Below is a small trained network, with its code and all its weights. Each question gives an input and a class and asks what happens when units are switched off, that is, made to give their printed mean instead of their output.

import numpy as np


def w(rows, s, z=0):
    codes = np.array(rows[::2]) - 128.0
    scale = np.full(codes.shape[1], s)
    scale[-1] = z or s
    return codes * scale


def norm(h):
    return h / np.sqrt((h * h).mean(-1, keepdims=True) + 1e-5)


def f(y):
    return y / 2 * (1 + np.tanh(0.7978845608 * (y + 0.044715 * y**3)))


def log_softmax(a):
    a = a - a.max(-1, keepdims=True)
    return a - np.log(np.exp(a).sum(-1, keepdims=True))


def net(x, mask):
    res = np.array(x, float).reshape(1, 6) / 4 @ E
    u = 0
    for l in range(2):
        y = f(norm(res) @ A[l][:, :-1].T + A[l][:, -1])
        res = res + np.where(mask[u : u + 4], y, B[l][:, -1]) @ B[l][:, :-1]
        u += 4
    return log_softmax(norm(res)[-1] @ U[:, :-1].T + U[:, -1])


A, B = {}, {}
E = w([
[149,202,220,116,96,214,56,139,156,39],'x0',
[132,114,136,118,148,143,112,85,155,142],'x1',
[147,105,66,95,3,180,201,179,239,127],'x2',
[128,131,122,126,128,125,131,127,131,128],'x3',
[12,88,71,138,123,218,107,102,47,62],'x4',
[79,231,131,152,53,127,167,38,106,183],'x5',
],0.00055)
A[0] = w([
[172,63,84,79,198,132,90,194,142,111,254],'L0N1',
[205,181,167,79,138,54,101,159,179,199,98],'L0N2',
[21,86,80,116,108,182,88,120,74,89,110],'L0N3',
[92,252,109,135,76,135,160,34,105,191,36],'L0N4',
],0.0024,0.00079)
B[0] = w([
[29,107,185,183,60,116,131,110,127,109,230],'L0N1',
[130,111,77,185,142,226,205,58,80,42,204],'L0N2',
[252,155,146,177,148,134,218,90,168,101,248],'L0N3',
[95,7,176,154,137,113,94,194,152,53,237],'L0N4',
],0.0026,0.0011)
A[1] = w([
[101,136,168,142,251,112,91,73,52,104,134],'L1N1',
[110,179,154,174,242,99,68,107,44,147,103],'L1N2',
[176,251,215,76,99,210,22,145,159,67,133],'L1N3',
[95,91,93,127,29,177,193,184,205,102,255],'L1N4',
],0.0017,0.0006)
B[1] = w([
[168,163,118,57,40,148,111,150,223,119,182],'L1N1',
[168,158,55,47,28,154,111,200,180,168,157],'L1N2',
[73,29,10,151,165,11,225,108,83,254,170],'L1N3',
[181,205,136,54,142,90,25,123,102,153,254],'L1N4',
],0.0019,0.0017)
U = w([
[187,162,117,186,157,190,204,74,126,71,138],'0',
[127,121,129,129,102,95,126,123,134,122,199],'1',
[63,66,202,157,116,103,73,180,137,80,121],'2',
[167,203,85,32,84,138,80,165,168,171,106],'3',
[69,91,70,144,156,71,178,109,91,216,93],'4',
[129,130,150,140,138,129,128,107,122,119,152],'5',
[96,209,171,122,253,172,103,169,92,186,2],'6',
],0.0048,0.0044)

Each question gives the input, the list of numbers given to net, and the class t.
The units are the neurons (one row each of A and B). Each row of codes is followed by its name. A weight is (code - 128) times the scale printed after its matrix; where a second scale follows, it is the last column's (A, B and U).
mask holds one flag per neuron, layer by layer. A switched-off neuron (its flag False) gives its mean, the last column of its row in B, instead of its output. The means were averaged over made-up inputs and are rounded, as every weight is.
A unit's drop is (log p(t) with every unit on - log p(t) with that unit switched off) / (log p(t) with every unit on - log p(t) with every unit switched off).
The circuit of an input: a set's keep is (log p(t) with only the set's units on - log p(t) with every unit switched off) / (log p(t) with every unit on - log p(t) with every unit switched off). Starting from all 8 units, units are removed one at a time, each time the one whose removal leaves the highest keep (on an exact tie, the one counted first), for as long as the keep stays at least 0.8.
units of the circuit, in order: the units of the circuit, biggest drop first
most important unit: the unit with the biggest drop
k most important neurons: the k neurons with the biggest drops, biggest first
top k neurons in layer l: the k neurons of layer l with the biggest drops, biggest first
input [-6,-1,-3,-2,-8,-7], class 0: most important unit => L0N2
input [6,3,-4,-1,-3,8], class 2: 2 most important neurons => (L0N4, L0N3)
input [-4,-7,3,2,-1,-8], class 2: units of the circuit, in order => (L0N1, L1N3)
input [-4,7,5,-3,-5,-8], class 2: units of the circuit, in order => (L0N1, L0N3)
input [0,-1,-8,1,5,1], class 3: units of the circuit, in order => (L1N2, L1N1)
input [1,2,-7,0,6,6], class 3: units of the circuit, in order => (L1N1, L1N2)
input [0,-1,2,-3,-2,7], class 2: 2 most important neurons => (L0N4, L0N3)
input [2,5,-7,6,-1,2], class 3: 3 most important neurons => (L1N2, L1N1, L0N1)
input [4,6,-7,-3,-7,-4], class 0: 2 most important neurons => (L0N2, L1N4)
input [2,4,1,1,4,5], class 2: 2 most important neurons => (L0N4, L0N2)
input [3,5,-7,6,-2,-2], class 3: 4 most important neurons => (L1N2, L1N1, L0N4, L0N3)
input [-8,7,4,5,-8,0], class 0: 2 most important neurons => (L0N2, L1N3)
input [8,4,5,1,-2,-6], class 4: 4 most important neurons => (L1N3, L0N4, L0N3, L1N1)
input [-4,-3,2,3,6,5], class 0: 2 most important neurons => (L0N3, L0N1)
input [-6,4,3,-7,-7,-6], class 0: units of the circuit, in order => (L0N2)
input [-8,5,4,-3,-2,-8], class 2: 2 most important neurons => (L0N1, L1N3)
input [-6,-3,-5,6,1,6], class 2: units of the circuit, in order => (L0N4, L1N3)
input [-5,-7,8,5,5,6], class 3: units of the circuit, in order => (L1N4, L0N2)
input [6,6,1,0,-6,-3], class 0: 2 most important neurons => (L0N2, L0N4)
input [-2,-2,-8,4,-2,1], class 3: most important unit => L1N2
input [6,1,-4,4,3,-5], class 4: top 2 neurons in layer 1 => (L1N3, L1N4)
